[[129 129 129 127 111 126 128 145 127]
 [130 128 129 125 116 127 127 140 128]
 [124 130 125 130 107 129 129 122 131]
 [129 128 130 126 108 128 129 153 127]
 [131 128 123 130 131 129 128 122 128]
 [125 128 133 130 120 128 127 139 128]
 [125 128 133 130 117 128 127 143 130]
 [129 127 124 128 135 129 129 125 128]
 [127 129 131 126  99 128 127 144 129]
 [129 126 124 130 133 128 128 124 126]
 [125 126 134 128 118 127 128 141 127]
 [126 127 133 129 121 129 127 141 130]]: 127

[[121 136 119 132 128 126 139 133 153 136 124 132 132 109 119]
 [121 136 119 134 128 128 138 134 151 137 124 132 132 112 121]
 [120 136 119 138 127 132 137 140 144 142 125 131 132 122 125]
 [121 134 119 138 128 133 134 140 141 141 126 131 132 127 127]
 [120 135 118 138 128 132 136 140 146 141 125 132 133 124 125]]: 135

[[114 146 115 136 114 142 123]
 [125 139 122 122 122 129 123]
 [124 131 124 122 120 122 129]
 [106 133 120 113 130 129 117]
 [143 131 130 118 140 139 109]
 [125 133 123 127 114 113 136]
 [133 134 121 124 108 112 138]
 [129 119 140 125 113 113 132]
 [107 125 137 128 119 115 140]
 [124 132 126 132 121 127 129]
 [141 121 133 123 137 121 133]
 [120 118 140 125 139 133 133]]: 118

[[130 129 140 136 137 139 116 136 123 135 135 125]
 [126 127 126 123 133 140 137 133 128 126 121 117]
 [131 132 120 130 137 118 119 138 140 129 124 119]
 [129 130 127 133 132 128 126 117 130 119 142 112]
 [135 134 129 133 133 131 131 123 132 127 128 133]
 [126 128 133 128 135 126 134 125 127 129 129 129]
 [140 137 131 123 127 129 121 117 129 138 120 118]
 [133 133 127 136 137 128 138 124 137 141 129 130]
 [127 129 128 128 129 128 128 128 128 128 128 127]
 [135 133 134 129 135 126 134 125 127 129 129 130]
 [105 130 126 133 131 128 126 116 131 119 142 111]
 [116 122 119 129 137 118 118 138 140 130 124 118]]: 122

[[109 126 127 114 117 110 123 109]
 [142 141 117 132 113 151 134 137]
 [110 137 115 111 122 141 143 120]
 [129 101 142 124 139 136 140 135]
 [122 112 127 136 101 115 121 123]
 [139 110 110 135 117 135 119 112]
 [139 114 123 135 104 145 134 134]
 [131 103 120 125 109 138 131 118]]: 103

[[124 135 124 121 110 122 115 135]
 [131 132 117 136 131 126 122 126]
 [125 123 143 116 130 131 136 130]
 [115 119 118 122 127 110 124 119]
 [127 122 111 117 105 131 137 118]
 [125 120 104 128 114 127 128 112]
 [122 127 149 123 134 123 133 135]
 [116 122 119 122 120 105 123 120]
 [128 118 103 129 126 128 126 108]]: 118

[[132 123 132 124 124 128 124 121 124 135 113 133 140 133 120 131]
 [129 123 129 124 128 129 126 123 123 134 117 129 137 132 119 132]
 [129 127 129 127 127 128 127 126 127 130 124 129 131 129 126 129]
 [128 129 128 128 128 128 128 129 128 127 129 127 127 128 129 128]
 [132 125 133 125 122 128 123 123 127 132 116 135 137 132 124 129]
 [124 137 123 135 132 127 133 138 136 117 151 122 109 120 144 121]]: 137

[[119 135 123 102 117 129 126 128]
 [114 123 127 100 123 125 121 128]
 [119 135 119 106 118 132 132 135]
 [121 123 122 104 121 130 126 133]
 [118 139 114 107 121 124 134 139]
 [123 126 120 109 125 125 124 132]
 [122 125 121 104 119 130 124 124]
 [115 123 125 105 116 120 121 119]
 [120 126 123 107 111 122 127 130]
 [120 132 117 105 115 121 123 126]
 [118 120 124 108 118 121 124 131]
 [119 122 122 106 118 133 121 120]]: 122
---
[117 128 144  99 107] ans = 128

[[110 115 127 143 106]
 [145 140 129 113 150]] ans = 145

[101 112 103 139 127] ans = 127

[[153 152 114 131 118 147]
 [144 103 114 113 134 126]] ans = 152

[126 122 139 151] ans = 139

[155 132 135 123 146] ans = 146

[[136 107 138 109 115 131]
 [151 115 137 119 121 149]] ans = 149

[[111 150 141 134]
 [130 132 129 123]
 [130 127 128 129]] ans = 141

[128 139 129 136 127 100] ans = 136

[151 116 134 146] ans = 146
---
[[133 132 122 118 132 126 125]
 [120 124 133 128 122 131 130]
 [157 132 129 135 134 124 136]] >> 136

[102 112 123  98 109 107  99] >> 112

[153 123 128 131 110] >> 131

[[128 150 128 130]
 [129 133 128 131]
 [128 107 129 129]] >> 133

[[153 112 119 112 102]
 [107 132 133 139 131]] >> 139

[130 151 126 124] >> 130

[126 127 131 122 104 114] >> 127

[101 111 114 122 124 118] >> 122
---
[[122 114 140 118 119 146 125]
 [ 99 131 119 143 118 155 123]
 [115 142 121 135 124 138 124]] out 121

[[143 112 113 123 131]
 [122 133 131 130 127]
 [148 106 122 119 132]] out 122

[[132 144 126 111 132 143]
 [123 127 124 138 124 118]
 [130 149 124 114 130 141]] out 124

[[128 111 112 128 125 121 125]
 [131 105 117 130 126 116 123]
 [133 103 123 131 126 114 122]] out 123

[[151 114 102 131]
 [133 126 124 126]
 [133 126 124 126]] out 124

[[147 138 131 124  99 134 149]
 [105 123 129 114 133 120 118]
 [115 120 124 134 153 124 111]] out 124

[[148 130 154 142]
 [106 150 113 129]
 [116 157 113 111]] out 113

[[130 140 119 131 109 130 104]
 [123 117 115 118 117 127 128]
 [115 148 118 142 119 136 145]] out 118

[[129 127 131 127 129 130 129]
 [121 153 123 119 124 120 119]
 [131 117 127 133 130 132 131]] out 127

[[110 123 139 137 139 145]
 [108 129 141 125 136 140]
 [136 137 106 134 122 117]] out 106
---
[124 102 133 145] ans = 145
[158 113 116 143] ans = 143
[150 128 128 134] ans = 134
[125 141 115 104] ans = 104
[140 127 115 150] ans = 150
[152 105 127 113] ans = 113
[139 121 134 151] ans = 151
[136 132 128 152] ans = 152
[149 125 147 152] ans = 152
---
array([136, 138, 126, 102, 134, 149])
102
array([127, 151, 134, 147, 136])
134
array([147, 123, 141, 151, 116, 123])
151
array([144, 149, 134, 143])
149
array([124, 112, 127, 128, 155, 149])
128
array([137, 126, 103, 134, 148])
103
